Here is a tiny trained network, its code and every weight. The questions are about switching its units off for an input and a class, where a switched-off unit gives its printed mean instead of its output.

import numpy as np


def w(rows, s, z=0):
    codes = np.array(rows[::2]) - 128.0
    scale = np.full(codes.shape[1], s)
    scale[-1] = z or s
    return codes * scale


def norm(h):
    return h / np.sqrt((h * h).mean(-1, keepdims=True) + 1e-5)


def f(y):
    return y / 2 * (1 + np.tanh(0.7978845608 * (y + 0.044715 * y**3)))


def log_softmax(a):
    a = a - a.max(-1, keepdims=True)
    return a - np.log(np.exp(a).sum(-1, keepdims=True))


def net(x, mask):
    res = np.array(x, float).reshape(1, 4) / 4 @ E
    u = 0
    for l in range(3):
        y = f(norm(res) @ A[l][:, :-1].T + A[l][:, -1])
        res = res + np.where(mask[u : u + 13], y, B[l][:, -1]) @ B[l][:, :-1]
        u += 13
    return log_softmax(norm(res)[-1] @ U[:, :-1].T + U[:, -1])


A, B = {}, {}
E = w([
[189,77,249,85,209,110,109,99,75,82,191,152],'x0',
[158,221,178,167,141,164,102,179,81,139,96,181],'x1',
[2,134,190,140,123,127,162,82,61,57,151,108],'x2',
[128,137,121,111,124,94,110,131,123,136,118,118],'x3',
],0.006)
A[0] = w([
[172,138,186,106,140,206,81,206,143,170,82,139,93],'L0N1',
[214,95,70,71,146,153,135,111,219,128,131,126,145],'L0N2',
[154,81,83,34,136,87,80,119,123,160,187,219,98],'L0N3',
[220,48,85,166,107,188,125,101,115,148,154,84,117],'L0N4',
[222,49,194,42,211,184,156,149,169,163,142,151,68],'L0N5',
[54,153,109,136,104,74,222,135,101,94,139,89,136],'L0N6',
[120,102,252,164,67,81,188,117,53,138,208,65,34],'L0N7',
[123,173,173,146,69,158,167,188,92,61,105,76,25],'L0N8',
[58,188,94,138,103,161,173,119,93,69,106,101,83],'L0N9',
[218,70,137,140,214,93,47,150,161,104,236,152,54],'L0N10',
[107,82,210,15,177,107,104,104,52,60,221,190,4],'L0N11',
[33,162,148,228,63,144,27,134,79,180,113,211,120],'L0N12',
[66,80,9,112,146,138,155,81,122,42,170,131,144],'L0N13',
],0.0039,0.0021)
B[0] = w([
[179,162,105,144,85,72,170,155,115,72,106,156,169],'L0N1',
[102,110,99,162,140,141,101,131,22,193,115,125,206],'L0N2',
[109,110,96,186,112,254,50,129,133,117,159,60,161],'L0N3',
[120,115,92,107,122,149,86,149,127,198,184,156,162],'L0N4',
[100,106,129,160,86,111,35,184,122,93,111,50,206],'L0N5',
[191,114,179,163,84,169,150,96,148,123,41,105,195],'L0N6',
[101,111,82,151,181,61,193,116,135,190,139,130,192],'L0N7',
[110,142,150,66,150,149,80,149,116,191,151,98,141],'L0N8',
[107,103,173,170,90,173,100,159,62,152,127,94,181],'L0N9',
[130,138,175,109,108,186,114,79,193,56,94,94,199],'L0N10',
[122,134,112,125,146,127,143,92,133,226,145,226,253],'L0N11',
[89,88,81,143,155,189,58,127,30,117,97,99,196],'L0N12',
[193,98,147,106,88,82,159,164,180,76,122,103,206],'L0N13',
],0.0048,0.0041)
A[1] = w([
[112,95,139,182,122,153,123,137,132,119,115,146,134],'L1N1',
[148,178,105,142,157,139,127,140,115,111,137,181,100],'L1N2',
[149,132,124,102,105,126,108,159,109,153,164,147,114],'L1N3',
[191,194,164,93,104,109,110,115,100,32,129,127,6],'L1N4',
[171,223,151,111,159,154,116,122,141,121,122,176,140],'L1N5',
[130,112,115,82,107,119,101,116,202,82,163,90,61],'L1N6',
[96,148,129,132,132,86,166,72,148,96,78,75,133],'L1N7',
[176,130,3,160,103,170,110,209,152,152,98,95,122],'L1N8',
[151,150,61,138,124,86,142,106,102,166,179,141,63],'L1N9',
[142,166,112,82,92,143,95,171,81,133,113,95,41],'L1N10',
[191,112,179,121,189,136,59,158,166,131,126,154,47],'L1N11',
[98,194,129,125,113,140,130,185,94,119,92,193,68],'L1N12',
[151,184,104,113,138,158,199,130,162,97,110,160,130],'L1N13',
],0.0061,0.0021)
B[1] = w([
[199,169,130,68,139,98,144,102,146,123,134,31,147],'L1N1',
[120,176,189,154,164,26,171,190,128,106,125,113,142],'L1N2',
[108,170,186,150,110,137,161,83,142,103,135,94,133],'L1N3',
[69,17,134,56,52,58,200,145,190,104,70,130,129],'L1N4',
[187,88,114,141,156,54,178,250,137,105,65,157,157],'L1N5',
[111,234,156,216,172,193,40,131,69,250,144,186,150],'L1N6',
[225,117,120,75,68,218,192,164,152,119,184,169,154],'L1N7',
[89,98,249,56,198,48,189,52,151,118,183,227,255],'L1N8',
[46,65,183,76,116,159,140,102,124,165,162,188,132],'L1N9',
[97,93,106,166,137,177,184,103,85,117,116,97,148],'L1N10',
[138,174,143,176,50,139,129,169,105,99,150,19,161],'L1N11',
[182,161,132,250,210,107,12,47,135,103,148,134,167],'L1N12',
[125,96,106,92,255,53,81,148,85,151,71,54,127],'L1N13',
],0.0038,0.0073)
A[2] = w([
[167,181,191,131,147,79,111,172,87,149,133,166,125],'L2N1',
[155,125,83,103,136,96,147,156,195,196,92,159,159],'L2N2',
[130,180,93,138,118,97,144,112,145,138,79,171,72],'L2N3',
[143,133,163,127,68,125,172,100,143,103,116,120,119],'L2N4',
[132,119,126,148,106,134,127,171,131,122,112,200,132],'L2N5',
[83,86,160,48,117,146,173,73,140,161,176,171,119],'L2N6',
[141,245,118,158,225,73,190,144,105,87,112,235,1],'L2N7',
[191,180,142,170,122,124,90,199,81,72,85,97,89],'L2N8',
[187,139,146,123,1,140,195,205,157,64,99,89,74],'L2N9',
[80,112,68,161,79,191,172,85,82,166,127,64,106],'L2N10',
[94,184,62,179,109,230,87,171,62,115,67,52,45],'L2N11',
[139,115,155,128,172,94,126,101,108,44,133,129,119],'L2N12',
[222,104,128,147,151,148,19,162,117,124,130,56,70],'L2N13',
],0.0058,0.0016)
B[2] = w([
[63,138,112,113,126,194,167,229,150,119,62,103,202],'L2N1',
[162,173,147,125,148,148,179,75,88,93,195,124,172],'L2N2',
[112,98,175,128,120,156,139,143,60,126,127,127,138],'L2N3',
[136,125,112,109,107,112,76,187,160,109,127,145,154],'L2N4',
[72,130,153,130,116,110,127,96,76,138,112,83,138],'L2N5',
[222,157,14,132,89,64,166,150,174,106,111,154,254],'L2N6',
[83,138,201,27,158,241,76,178,69,216,188,77,238],'L2N7',
[177,64,25,160,51,57,206,51,168,72,160,163,196],'L2N8',
[37,61,237,63,84,59,145,250,143,69,2,87,181],'L2N9',
[116,163,172,155,147,142,73,190,140,116,94,91,187],'L2N10',
[195,136,44,207,205,64,144,56,124,78,162,197,193],'L2N11',
[148,181,77,75,91,124,163,109,144,208,83,144,167],'L2N12',
[52,121,131,124,111,163,68,109,152,148,130,81,186],'L2N13',
],0.0058)
U = w([
[209,108,64,93,115,29,228,45,211,156,170,207,254],'0',
[105,82,160,136,67,80,144,231,181,57,34,79,135],'1',
[99,181,188,61,220,202,168,181,31,221,131,167,119],'2',
[108,157,101,254,205,130,116,69,61,79,85,150,104],'3',
[132,76,140,145,134,174,4,56,174,155,190,69,8],'4',
],0.0087,0.00084)

Each question gives the input, the list of numbers given to net, and the class t.
The units are the neurons (one row each of A and B). Each row of codes is followed by its name. A weight is (code - 128) times the scale printed after its matrix; where a second scale follows, it is the last column's (A, B and U).
mask holds one flag per neuron, layer by layer. A switched-off neuron (its flag False) gives its mean, the last column of its row in B, instead of its output. The means were averaged over made-up inputs and are rounded, as every weight is.
A unit's drop is (log p(t) with every unit on - log p(t) with that unit switched off) / (log p(t) with every unit on - log p(t) with every unit switched off).
The circuit of an input: a set's keep is (log p(t) with only the set's units on - log p(t) with every unit switched off) / (log p(t) with every unit on - log p(t) with every unit switched off). Starting from the 12 units with the biggest drops (on a tie, the unit counted first), units are removed one at a time, each time the one whose removal leaves the highest keep (on an exact tie, the one counted first), for as long as the keep stays at least 0.8.
units of the circuit, in order: the units of the circuit, biggest drop first
unit that matters most: the unit with the biggest drop
top k neurons: the k neurons with the biggest drops, biggest first
k most important neurons of layer l: the k neurons of layer l with the biggest drops, biggest first
drop of u: that unit's drop, to one decimal
input [2,-2,0,8], class 4: units of the circuit, in order => (L0N3)
input [-8,1,-3,3], class 2: units of the circuit, in order => (L1N8, L2N8, L2N3)
input [-6,1,7,7], class 3: 2 most important neurons of layer 2 => (L2N11, L2N1)
input [-6,1,1,-4], class 3: top 3 neurons => (L0N9, L0N12, L2N9)
input [0,4,4,3], class 3: units of the circuit, in order => (L1N8, L2N11)
input [-8,6,-2,-7], class 2: units of the circuit, in order => (L1N8, L2N7)
input [-6,7,2,-6], class 3: top 2 neurons => (L0N12, L2N11)
input [6,-3,1,-7], class 0: top 4 neurons => (L0N11, L0N7, L2N7, L2N6)
input [7,6,0,-7], class 1: 3 most important neurons of layer 1 => (L1N11, L1N8, L1N4)
input [1,0,-4,8], class 4: 2 most important neurons of layer 0 => (L0N3, L0N10)
input [1,2,-8,6], class 1: top 4 neurons => (L1N11, L0N11, L0N7, L0N10)
input [8,8,-1,-3], class 1: 2 most important neurons of layer 1 => (L1N11, L1N8)
input [7,0,7,-3], class 0: top 2 neurons => (L2N6, L1N6)
input [-8,7,2,-6], class 3: units of the circuit, in order => (L2N11)
input [1,0,2,0], class 0: top 2 neurons => (L2N6, L0N7)
input [-7,0,0,-2], class 0: top 3 neurons => (L1N8, L2N9, L0N5)
input [5,0,2,5], class 0: top 2 neurons => (L2N6, L1N6)
input [-1,8,3,-6], class 3: top 2 neurons => (L1N8, L0N12)
input [1,5,-5,6], class 1: 2 most important neurons of layer 0 => (L0N11, L0N7)
input [3,-1,1,0], class 0: unit that matters most => L0N11
input [4,7,0,5], class 1: drop of L2N8 => 0.2
input [3,0,2,-5], class 0: drop of L2N6 => 0.5
input [6,1,-2,-5], class 1: drop of L2N9 => 0.1
input [2,-2,-4,0], class 4: drop of L0N3 => 0.0
